Below are the code and all the weights of a small trained network. Each question names an input and a class and asks about switching units off, where a switched-off unit gives its printed mean instead of its output.

import numpy as np


def w(rows, s, z=0):
    codes = np.array(rows[::2]) - 128.0
    scale = np.full(codes.shape[1], s)
    scale[-1] = z or s
    return codes * scale


def f(y):
    return y / 2 * (1 + np.tanh(0.7978845608 * (y + 0.044715 * y**3)))


def log_softmax(a):
    a = a - a.max(-1, keepdims=True)
    return a - np.log(np.exp(a).sum(-1, keepdims=True))


def net(x, mask):
    res = np.array(x, float).reshape(1, 3) / 4 @ E
    y = f(res @ A[0][:, :-1].T + A[0][:, -1])
    res = res + np.where(mask, y, B[0][:, -1]) @ B[0][:, :-1]
    return log_softmax(res[-1] @ U[:, :-1].T + U[:, -1])


A, B = {}, {}
E = w([
[168,160,156,7,131],'x0',
[49,209,21,124,41],'x1',
[86,142,136,115,181],'x2',
],0.014)
A[0] = w([
[106,113,98,112,117,24],'n0',
[126,137,150,116,106,16],'n1',
[153,82,173,117,157,2],'n2',
[90,124,102,252,135,190],'n3',
[83,196,66,112,84,88],'n4',
[157,169,123,3,110,187],'n5',
[154,136,158,163,161,122],'n6',
],0.023,0.003)
B[0] = w([
[110,80,179,136,142,150],'n0',
[94,87,132,94,150,131],'n1',
[176,102,150,181,187,218],'n2',
[46,173,92,26,68,253],'n3',
[252,81,183,212,192,255],'n4',
[22,170,79,68,68,244],'n5',
[163,143,127,162,130,184],'n6',
],0.014,0.023)
U = w([
[1,189,56,80,55,252],'0',
[243,68,201,204,207,4],'1',
],0.0095,0.0035)

Each question gives the input, the list of numbers given to net, and the class t.
The units are the neurons (one row each of A and B). Each row of codes is followed by its name. A weight is (code - 128) times the scale printed after its matrix; where a second scale follows, it is the last column's (A, B and U).
mask holds one flag per neuron, in row order. A switched-off neuron (its flag False) gives its mean, the last column of its row in B, instead of its output. The means were averaged over made-up inputs and are rounded, as every weight is.
A unit's drop is (log p(t) with every unit on - log p(t) with that unit switched off) / (log p(t) with every unit on - log p(t) with every unit switched off).
unit that matters most: the unit with the biggest drop
top k neurons: the k neurons with the biggest drops, biggest first
drop when u is switched off: that unit's drop, to one decimal
input [0,2,4], class 1: top 2 neurons => (n5, n3)
input [-7,-6,-8], class 0: top 2 neurons => (n3, n4)
input [7,8,-4], class 1: top 2 neurons => (n4, n3)
input [5,-5,-2], class 0: unit that matters most => n4
input [-7,-5,8], class 0: top 2 neurons => (n3, n4)
input [-4,5,0], class 1: top 2 neurons => (n4, n5)
input [5,6,5], class 1: top 2 neurons => (n4, n3)
input [8,-7,-6], class 0: top 2 neurons => (n5, n4)
input [3,-3,-6], class 0: top 2 neurons => (n4, n5)
input [-8,-6,-6], class 0: top 2 neurons => (n3, n4)
input [0,-1,-1], class 1: top 2 neurons => (n3, n5)
input [6,-5,-5], class 0: top 2 neurons => (n5, n4)
input [2,3,6], class 1: top 2 neurons => (n3, n4)
input [4,8,6], class 1: unit that matters most => n4
input [-4,-3,0], class 0: drop when n4 is switched off => 3.3
input [4,8,-2], class 1: drop when n4 is switched off => 2.4
input [-7,-7,-4], class 0: drop when n1 is switched off => 0.0
input [8,-5,-4], class 0: drop when n5 is switched off => 3.3
